Below is a small trained network, with its code and all its weights. Each question gives an input and a class and asks what happens when units are switched off, that is, made to give their printed mean instead of their output.

import numpy as np


def w(rows, s, z=0):
    codes = np.array(rows[::2]) - 128.0
    scale = np.full(codes.shape[1], s)
    scale[-1] = z or s
    return codes * scale


def norm(h):
    return h / np.sqrt((h * h).mean(-1, keepdims=True) + 1e-5)


def f(y):
    return np.maximum(y, 0)


def log_softmax(a):
    a = a - a.max(-1, keepdims=True)
    return a - np.log(np.exp(a).sum(-1, keepdims=True))


def net(x, mask):
    res = np.array(x, float).reshape(1, 8) / 4 @ E
    u = 0
    for l in range(2):
        y = f(norm(res) @ A[l][:, :-1].T + A[l][:, -1])
        res = res + np.where(mask[u : u + 4], y, B[l][:, -1]) @ B[l][:, :-1]
        u += 4
    return log_softmax(norm(res)[-1] @ U[:, :-1].T + U[:, -1])


A, B = {}, {}
E = w([
[176,72,119,113,73,41,127,57,117],'x0',
[57,126,133,151,131,115,148,144,132],'x1',
[121,79,185,119,95,127,42,145,147],'x2',
[133,39,137,146,155,84,96,106,30],'x3',
[67,117,66,102,65,128,66,73,175],'x4',
[119,108,205,122,178,143,18,99,21],'x5',
[124,112,146,45,196,76,130,218,202],'x6',
[101,129,254,148,74,185,76,89,126],'x7',
],0.0061)
A[0] = w([
[66,153,140,52,136,168,244,253,246,209],'L0N0',
[141,148,134,57,107,98,168,74,74,6],'L0N1',
[48,42,226,125,142,244,113,107,154,92],'L0N2',
[196,67,77,55,144,62,159,145,130,30],'L0N3',
],0.0046,0.002)
B[0] = w([
[180,38,2,77,100,182,211,47,124,254],'L0N0',
[156,164,87,67,168,182,103,98,236,139],'L0N1',
[103,221,241,92,153,150,135,41,46,192],'L0N2',
[53,181,197,119,158,130,25,94,70,183],'L0N3',
],0.0058,0.0054)
A[1] = w([
[32,46,48,98,68,113,136,47,101,195],'L1N0',
[102,38,111,132,138,3,168,58,68,124],'L1N1',
[96,92,153,95,82,77,86,177,114,103],'L1N2',
[167,123,134,40,70,156,192,7,149,253],'L1N3',
],0.0063,0.0039)
B[1] = w([
[200,92,144,83,140,124,175,216,117,234],'L1N0',
[164,134,133,140,245,67,165,147,80,193],'L1N1',
[155,165,93,166,160,161,115,132,58,148],'L1N2',
[89,136,77,146,186,119,183,174,84,254],'L1N3',
],0.011,0.0096)
U = w([
[139,133,195,126,161,140,60,101,48,181],'0',
[152,138,103,164,41,94,87,63,172,4],'1',
[171,123,49,107,162,120,255,187,116,231],'2',
],0.0085,0.0038)

Each question gives the input, the list of numbers given to net, and the class t.
The units are the neurons (one row each of A and B). Each row of codes is followed by its name. A weight is (code - 128) times the scale printed after its matrix; where a second scale follows, it is the last column's (A, B and U).
mask holds one flag per neuron, layer by layer. A switched-off neuron (its flag False) gives its mean, the last column of its row in B, instead of its output. The means were averaged over made-up inputs and are rounded, as every weight is.
A unit's drop is (log p(t) with every unit on - log p(t) with that unit switched off) / (log p(t) with every unit on - log p(t) with every unit switched off).
The circuit of an input: a set's keep is (log p(t) with only the set's units on - log p(t) with every unit switched off) / (log p(t) with every unit on - log p(t) with every unit switched off). Starting from all 8 units, units are removed one at a time, each time the one whose removal leaves the highest keep (on an exact tie, the one counted first), for as long as the keep stays at least 0.8.
units of the circuit, in order: the units of the circuit, biggest drop first
unit that matters most: the unit with the biggest drop
top k neurons: the k neurons with the biggest drops, biggest first
k most important neurons of layer l: the k neurons of layer l with the biggest drops, biggest first
drop of u: that unit's drop, to one decimal
input [-5,5,-7,2,-7,-2,-8,2], class 0: units of the circuit, in order : (L0N0; L1N0)
input [7,-6,6,-3,3,4,8,-6], class 0: unit that matters most : L0N3
input [-8,0,-3,-3,-7,7,-2,-1], class 0: units of the circuit, in order : (L1N3; L1N0)
input [-7,2,1,4,6,0,-8,1], class 0: units of the circuit, in order : (L0N0; L1N3)
input [-4,-2,-1,4,-6,-1,-3,2], class 0: units of the circuit, in order : (L0N0; L1N3; L1N0)
input [-2,-8,4,6,-4,-8,-1,8], class 0: top 3 neurons : (L0N0; L1N0; L0N2)
input [-2,-4,8,6,4,-6,4,7], class 0: units of the circuit, in order : (L0N0; L0N2)
input [-7,7,4,4,-4,4,8,1], class 0: units of the circuit, in order : (L1N3; L1N0)
input [-3,-5,-2,3,-5,7,3,-6], class 0: 2 most important neurons of layer 1 : (L1N3; L1N0)
input [0,4,7,-4,7,7,3,-4], class 0: units of the circuit, in order : (L0N0; L1N3)
input [-3,-7,2,3,1,6,2,-6], class 0: drop of L1N0 : 0.2
input [0,1,6,5,-7,-2,5,7], class 0: drop of L1N0 : 0.1
